Below are the code and all the weights of a small trained network. Each question names an input and a target symbol and asks about switching units off, where a switched-off unit gives its printed mean instead of its output.

import numpy as np


def w(rows, s, z=0):
    codes = np.array(rows[::2]) - 128.0
    scale = np.full(codes.shape[1], s)
    scale[-1] = z or s
    return codes * scale


def f(y):
    return y / 2 * (1 + np.tanh(0.7978845608 * (y + 0.044715 * y**3)))


def softmax(a):
    e = np.exp(a - a.max(-1, keepdims=True))
    return e / e.sum(-1, keepdims=True)


def log_softmax(a):
    a = a - a.max(-1, keepdims=True)
    return a - np.log(np.exp(a).sum(-1, keepdims=True))


def net(x, mask):
    ids = ['βγεζηθλπφψω'.index(c) for c in x.split()]
    T = len(ids)
    res = E[ids] + P[:T]
    r = res
    for j in range(3):
        rows = slice(4 * j, 4 * j + 4)
        q, k, v = (r @ M[0][rows].T for M in (Q, K, V))
        z = softmax(np.where(np.tri(T) > 0, q @ k.T / 4**0.5, -1e9)) @ v
        o = O[0][rows]
        res = res + np.where(mask[j], z, o[:, -1]) @ o[:, :-1]
    y = f(res @ A[0][:, :-1].T + A[0][:, -1])
    res = res + np.where(mask[3:15], y, B[0][:, -1]) @ B[0][:, :-1]
    return log_softmax(res[-1] @ U[:, :-1].T + U[:, -1])


Q, K, V, O, A, B = {}, {}, {}, {}, {}, {}
E = w([
[169,153,112,224,19,207,106,112,195,175],'β',
[77,190,144,75,215,159,207,143,213,148],'γ',
[77,100,171,113,172,55,115,167,82,67],'ε',
[75,134,120,237,137,10,53,183,238,119],'ζ',
[114,104,24,171,130,166,143,156,46,99],'η',
[122,192,233,103,91,60,154,126,120,248],'θ',
[152,243,180,93,93,114,125,112,101,98],'λ',
[180,188,224,144,148,135,65,222,125,92],'π',
[73,136,110,64,53,198,60,149,135,237],'φ',
[141,41,219,202,160,145,237,194,86,84],'ψ',
[120,39,183,161,157,254,51,166,152,152],'ω',
],0.015)
P = w([
[2,126,210,138,105,146,109,49,61,162],'0',
[55,163,190,154,100,153,126,124,100,160],'1',
[85,157,163,139,98,141,132,141,116,154],'2',
[107,162,147,131,98,141,138,157,125,145],'3',
[123,157,134,117,97,136,138,163,135,143],'4',
[136,153,126,115,109,135,137,154,128,138],'5',
[148,152,116,109,115,133,134,163,128,140],'6',
[158,150,112,105,119,128,132,159,131,142],'7',
[166,153,110,103,124,122,132,161,129,136],'8',
[169,146,103,97,138,130,138,158,123,130],'9',
[176,160,97,105,148,125,124,150,123,131],'10',
[178,136,88,105,159,125,130,140,119,135],'11',
[181,147,90,108,175,125,129,141,116,134],'12',
[189,137,88,110,187,118,128,130,102,122],'13',
],0.0075)
Q[0] = w([
[249,116,185,185,57,146,89,107,162,58],'H0',
[85,32,85,71,156,218,68,128,172,182],'H0',
[67,170,226,141,178,172,98,227,135,71],'H0',
[89,85,152,189,107,109,44,216,177,60],'H0',
[105,81,175,165,158,151,118,230,154,85],'H1',
[134,162,197,177,59,184,107,64,151,174],'H1',
[154,148,43,58,3,175,96,100,86,88],'H1',
[86,146,197,131,99,121,103,216,117,187],'H1',
[143,142,90,165,53,128,193,131,117,179],'H2',
[27,155,102,127,20,234,109,166,61,222],'H2',
[65,47,67,129,99,65,146,135,56,108],'H2',
[123,53,186,132,149,158,128,143,135,129],'H2',
],0.0062)
K[0] = w([
[168,130,136,231,108,135,87,88,109,103],'H0',
[61,37,114,90,94,215,122,180,145,146],'H0',
[134,85,132,129,254,114,117,181,78,22],'H0',
[96,66,141,173,116,92,61,153,144,80],'H0',
[120,57,186,149,215,160,84,96,172,34],'H1',
[171,161,142,78,87,181,102,53,198,112],'H1',
[47,203,79,145,101,212,124,112,104,124],'H1',
[83,169,237,73,161,71,54,136,213,154],'H1',
[145,144,39,173,53,142,198,116,141,128],'H2',
[192,140,39,112,143,169,76,11,81,161],'H2',
[60,88,51,184,143,59,140,103,51,86],'H2',
[105,82,196,151,152,186,140,100,95,145],'H2',
],0.0069)
V[0] = w([
[116,136,83,188,165,133,149,168,96,65],'H0',
[128,87,142,104,170,105,94,154,128,127],'H0',
[104,188,156,151,107,161,133,131,222,179],'H0',
[146,92,98,121,174,136,77,177,112,137],'H0',
[114,87,114,138,109,146,129,164,141,118],'H1',
[177,185,80,214,120,156,174,131,119,59],'H1',
[124,143,116,93,72,157,143,168,78,134],'H1',
[89,124,3,160,118,162,145,117,71,91],'H1',
[146,153,101,141,106,149,131,94,95,189],'H2',
[139,115,169,143,141,182,59,191,86,157],'H2',
[102,75,161,172,176,106,176,136,79,126],'H2',
[143,102,168,122,147,185,178,93,134,193],'H2',
],0.0072)
O[0] = w([
[86,100,216,177,93,111,153,126,137,137,123],'H0',
[112,123,125,128,131,125,64,84,186,99,98],'H0',
[184,143,122,77,138,146,199,202,114,79,232],'H0',
[62,126,166,132,149,103,90,162,165,107,128],'H0',
[127,89,186,118,147,129,135,221,156,63,162],'H1',
[86,194,109,84,105,147,229,177,161,179,141],'H1',
[196,161,147,32,121,139,114,154,138,161,191],'H1',
[166,241,101,126,80,117,185,180,196,70,135],'H1',
[86,117,145,111,29,62,176,97,108,103,184],'H2',
[113,86,120,66,133,3,131,142,155,114,255],'H2',
[129,183,72,182,149,121,147,199,228,107,118],'H2',
[140,77,179,82,98,96,229,116,180,87,153],'H2',
],0.0055,0.0051)
A[0] = w([
[101,131,104,113,107,127,91,179,61,124,180],'N0',
[208,139,162,56,150,153,141,101,108,164,163],'N1',
[149,166,192,146,100,184,103,116,196,163,183],'N2',
[135,146,134,128,109,169,194,153,183,140,137],'N3',
[86,72,131,184,117,226,110,129,2,126,111],'N4',
[41,143,172,113,102,86,135,96,201,196,112],'N5',
[127,80,147,96,165,136,59,104,103,146,96],'N6',
[76,133,140,146,187,126,97,166,127,99,202],'N7',
[165,203,115,77,106,105,131,87,90,92,109],'N8',
[38,113,89,83,152,180,143,147,102,157,181],'N9',
[135,95,109,121,122,171,144,201,165,88,116],'N10',
[122,175,164,92,173,83,170,181,41,57,254],'N11',
],0.01,0.0037)
B[0] = w([
[144,172,107,146,128,53,137,142,150,129,187],'N0',
[206,150,107,162,185,123,97,155,125,181,183],'N1',
[153,28,121,79,38,90,102,55,147,110,167],'N2',
[219,137,101,117,173,162,94,156,133,127,198],'N3',
[56,72,102,140,13,106,190,50,142,68,147],'N4',
[123,7,118,147,148,79,97,47,20,2,150],'N5',
[89,188,70,109,140,188,128,140,156,231,173],'N6',
[194,105,100,131,121,112,135,174,208,192,182],'N7',
[38,148,223,180,107,183,28,171,155,116,173],'N8',
[123,149,92,81,94,30,92,34,195,115,170],'N9',
[64,183,110,171,179,136,160,137,137,209,198],'N10',
[119,107,179,193,82,76,137,18,175,162,247],'N11',
],0.0072,0.011)
U = w([
[128,23,144,129,28,25,116,1,167,89,213],'β',
[178,185,115,138,177,131,101,213,186,228,189],'γ',
[107,77,171,159,160,139,200,151,112,121,48],'ε',
[109,155,82,37,115,88,47,127,113,103,4],'ζ',
[154,128,122,77,213,132,137,43,174,61,100],'η',
[43,90,123,108,162,207,90,140,175,142,81],'θ',
[119,99,128,142,173,105,124,109,27,166,68],'λ',
[134,81,87,164,176,104,60,172,109,52,87],'π',
[78,203,71,152,118,114,150,132,139,100,107],'φ',
[204,99,110,116,95,175,122,156,109,91,152],'ψ',
[89,157,188,133,131,166,64,91,138,64,97],'ω',
],0.0076,0.0042)

Each question gives the input, a string of symbols that net reads in full, and the target symbol t.
The units are the heads (4 rows each of Q, K, V and O) and the neurons (one row each of A and B). Each row of codes is followed by its name. A weight is (code - 128) times the scale printed after its matrix; where a second scale follows, it is the last column's (O, A, B and U).
mask holds one flag per unit, heads first, then neurons. A switched-off unit (its flag False) gives its mean, the last column of its rows in O or B, instead of its output. The means were averaged over made-up inputs and are rounded, as every weight is.
A unit's drop is (log p(t) with every unit on - log p(t) with that unit switched off) / (log p(t) with every unit on - log p(t) with every unit switched off).
The circuit of an input: a set's keep is (log p(t) with only the set's units on - log p(t) with every unit switched off) / (log p(t) with every unit on - log p(t) with every unit switched off). Starting from the 12 units with the biggest drops (on a tie, the unit counted first), units are removed one at a time, each time the one whose removal leaves the highest keep (on an exact tie, the one counted first), for as long as the keep stays at least 0.8.
circuit, biggest first: the units of the circuit, biggest drop first
unit that matters most: the unit with the biggest drop
k most important neurons: the k neurons with the biggest drops, biggest first
which heads matter: for each layer, one digit per head in row order, 1 if its drop is at least 0.15 and else 0, layers parted by /
input β ψ η π, target β: 2 most important neurons	(N2, N11)
input η η β ε β η η η π φ φ ζ, target π: circuit, biggest first	(N11, N5, H2, H0)
input β ω ζ η β η η, target φ: most important neuron	(N1)
input β η π φ φ, target ζ: circuit, biggest first	(N11, N9, N7)
input β ζ η ψ η ω, target β: 2 most important neurons	(N4, N2)
input ψ ψ γ π ψ, target γ: circuit, biggest first	(H2, N10)
input η ω η γ ω φ η ω β η η η, target γ: 3 most important neurons	(N3, N4, N10)
input φ ψ β φ η θ β η η π η ω φ ω, target θ: circuit, biggest first	(N6, N11, H1, N4)
input η η η β γ, target β: 3 most important neurons	(N5, N11, N2)
input η η η β λ η η, target γ: circuit, biggest first	(H1, N3)
input φ ψ η ζ β η η φ, target ζ: circuit, biggest first	(N9, N11)
input β π π θ π η η ω, target β: 4 most important neurons	(N4, N9, N2, N3)
input β ω λ ε η η β π β β ω ε, target γ: which heads matter	111
input ε β π η ω η η ψ η ψ φ, target β: which heads matter	100
input π λ ω η θ β γ, target β: unit that matters most	N9
input φ ω β, target ψ: which heads matter	100
input γ ψ η η λ π φ β ψ, target γ: which heads matter	001
input η π ω η η ω ψ γ β θ, target λ: 2 most important neurons	(N1, N5)
input η η π η η η ζ β γ, target η: 3 most important neurons	(N3, N5, N4)
input ω ω ζ φ ψ β η β γ, target η: unit that matters most	N3
input γ β γ ω η ζ η η η ε ω η φ ε, target γ: 3 most important neurons	(N7, N2, N5)
input η ω λ η φ ζ, target π: which heads matter	011
input η η ε β η λ η λ π ε φ, target β: 2 most important neurons	(N9, N5)
